Here is a tiny trained network, its code and every weight. The questions are about switching its units off for an input and a target symbol, where a switched-off unit gives its printed mean instead of its output.

import numpy as np


def w(rows, s, z=0):
    codes = np.array(rows[::2]) - 128.0
    scale = np.full(codes.shape[1], s)
    scale[-1] = z or s
    return codes * scale


def f(y):
    return y / 2 * (1 + np.tanh(0.7978845608 * (y + 0.044715 * y**3)))


def softmax(a):
    e = np.exp(a - a.max(-1, keepdims=True))
    return e / e.sum(-1, keepdims=True)


def log_softmax(a):
    a = a - a.max(-1, keepdims=True)
    return a - np.log(np.exp(a).sum(-1, keepdims=True))


def net(x, mask):
    ids = ['αβγδεζηθλμξτφψ'.index(c) for c in x.split()]
    T = len(ids)
    res = E[ids] + P[:T]
    r = res
    for j in range(3):
        rows = slice(2 * j, 2 * j + 2)
        q, k, v = (r @ M[0][rows].T for M in (Q, K, V))
        z = softmax(np.where(np.tri(T) > 0, q @ k.T / 2**0.5, -1e9)) @ v
        o = O[0][rows]
        res = res + np.where(mask[j], z, o[:, -1]) @ o[:, :-1]
    y = f(res @ A[0][:, :-1].T + A[0][:, -1])
    res = res + np.where(mask[3:11], y, B[0][:, -1]) @ B[0][:, :-1]
    return log_softmax(res[-1] @ U[:, :-1].T + U[:, -1])


Q, K, V, O, A, B = {}, {}, {}, {}, {}, {}
E = w([
[147,248,188],'α',
[137,87,166],'β',
[135,103,173],'γ',
[127,105,180],'δ',
[72,92,136],'ε',
[88,107,167],'ζ',
[91,100,165],'η',
[212,34,161],'θ',
[86,105,160],'λ',
[123,111,161],'μ',
[181,74,147],'ξ',
[88,102,163],'τ',
[98,105,172],'φ',
[36,117,104],'ψ',
],0.016)
P = w([
[60,158,255],'0',
[75,158,205],'1',
[78,158,174],'2',
[81,157,152],'3',
[84,157,144],'4',
[88,155,133],'5',
[89,153,127],'6',
[89,155,116],'7',
[92,152,115],'8',
[95,152,109],'9',
[93,151,104],'10',
[96,149,102],'11',
],0.0081)
Q[0] = w([
[112,148,111],'head 1',
[121,2,120],'head 1',
[203,184,166],'head 2',
[60,96,158],'head 2',
[154,131,96],'head 3',
[117,147,89],'head 3',
],0.029)
K[0] = w([
[140,133,85],'head 1',
[111,216,119],'head 1',
[146,6,165],'head 2',
[94,183,185],'head 2',
[143,101,91],'head 3',
[88,88,104],'head 3',
],0.026)
V[0] = w([
[101,78,127],'head 1',
[142,237,126],'head 1',
[75,12,150],'head 2',
[209,177,156],'head 2',
[233,139,134],'head 3',
[194,43,215],'head 3',
],0.011)
O[0] = w([
[99,62,147,163],'head 1',
[160,244,69,121],'head 1',
[195,255,101,243],'head 2',
[104,43,109,64],'head 2',
[98,139,75,10],'head 3',
[105,239,153,255],'head 3',
],0.0099,0.0046)
A[0] = w([
[73,128,84,46],'neuron 1',
[116,183,102,19],'neuron 2',
[240,56,168,124],'neuron 3',
[145,122,131,11],'neuron 4',
[147,115,74,253],'neuron 5',
[12,162,77,46],'neuron 6',
[191,65,4,111],'neuron 7',
[109,126,193,25],'neuron 8',
],0.013,0.0057)
B[0] = w([
[176,115,116,132],'neuron 1',
[161,56,151,192],'neuron 2',
[128,147,188,136],'neuron 3',
[251,83,128,56],'neuron 4',
[80,97,15,165],'neuron 5',
[202,140,171,187],'neuron 6',
[149,217,202,170],'neuron 7',
[177,96,138,255],'neuron 8',
],0.031,0.0023)
U = w([
[139,175,251,176],'α',
[49,174,136,212],'β',
[2,107,108,179],'γ',
[22,72,128,147],'δ',
[217,134,147,30],'ε',
[132,51,166,83],'ζ',
[167,105,146,64],'η',
[167,185,119,2],'θ',
[159,73,154,80],'λ',
[50,10,203,78],'μ',
[138,84,77,132],'ξ',
[174,101,148,58],'τ',
[126,61,157,89],'φ',
[181,47,202,42],'ψ',
],0.0072,0.0089)

Each question gives the input, a string of symbols that net reads in full, and the target symbol t.
The units are the heads (2 rows each of Q, K, V and O) and the neurons (one row each of A and B). Each row of codes is followed by its name. A weight is (code - 128) times the scale printed after its matrix; where a second scale follows, it is the last column's (O, A, B and U).
mask holds one flag per unit, heads first, then neurons. A switched-off unit (its flag False) gives its mean, the last column of its rows in O or B, instead of its output. The means were averaged over made-up inputs and are rounded, as every weight is.
A unit's drop is (log p(t) with every unit on - log p(t) with that unit switched off) / (log p(t) with every unit on - log p(t) with every unit switched off).
The circuit of an input: a set's keep is (log p(t) with only the set's units on - log p(t) with every unit switched off) / (log p(t) with every unit on - log p(t) with every unit switched off). Starting from all 11 units, units are removed one at a time, each time the one whose removal leaves the highest keep (on an exact tie, the one counted first), for as long as the keep stays at least 0.8.
units of the circuit, in order: the units of the circuit, biggest drop first
unit that matters most: the unit with the biggest drop
k most important neurons: the k neurons with the biggest drops, biggest first
which heads matter: for each layer, one digit per head in row order, 1 if its drop is at least 0.15 and else 0, layers parted by /
drop when u is switched off: that unit's drop, to one decimal
input β ξ ξ ψ θ ψ δ η θ, target β: units of the circuit, in order : head 3; neuron 8; neuron 6
input ξ δ μ α θ φ ε γ, target γ: which heads matter : 100
input γ β ζ β δ η β θ θ β ψ, target α: unit that matters most : neuron 6
input ψ τ θ α λ ξ ζ μ ζ θ, target θ: 2 most important neurons : neuron 7; neuron 5
input θ γ ε, target α: units of the circuit, in order : head 3; neuron 6
input μ γ β ζ α μ ξ ξ τ δ γ, target γ: which heads matter : 110
input γ φ α ζ β, target β: 4 most important neurons : neuron 7; neuron 5; neuron 8; neuron 2
input ψ α η β λ β ψ, target ψ: units of the circuit, in order : head 2; neuron 6
input ξ ζ λ ξ α ξ θ θ δ φ φ ε, target ε: units of the circuit, in order : neuron 6; head 1; neuron 1; head 2
input β λ α τ ψ, target ψ: units of the circuit, in order : neuron 6; head 2
input ξ τ μ α τ θ, target θ: 2 most important neurons : neuron 5; neuron 7
input ξ ε μ ε ζ η δ ψ, target α: drop when neuron 5 is switched off : 0.2
input η θ θ η ε λ ψ ξ α φ β, target β: drop when neuron 5 is switched off : 1.5
input δ μ μ ξ μ γ φ ξ, target β: drop when neuron 6 is switched off : 0.1
input θ ε ζ ε α ξ, target ξ: unit that matters most : neuron 5
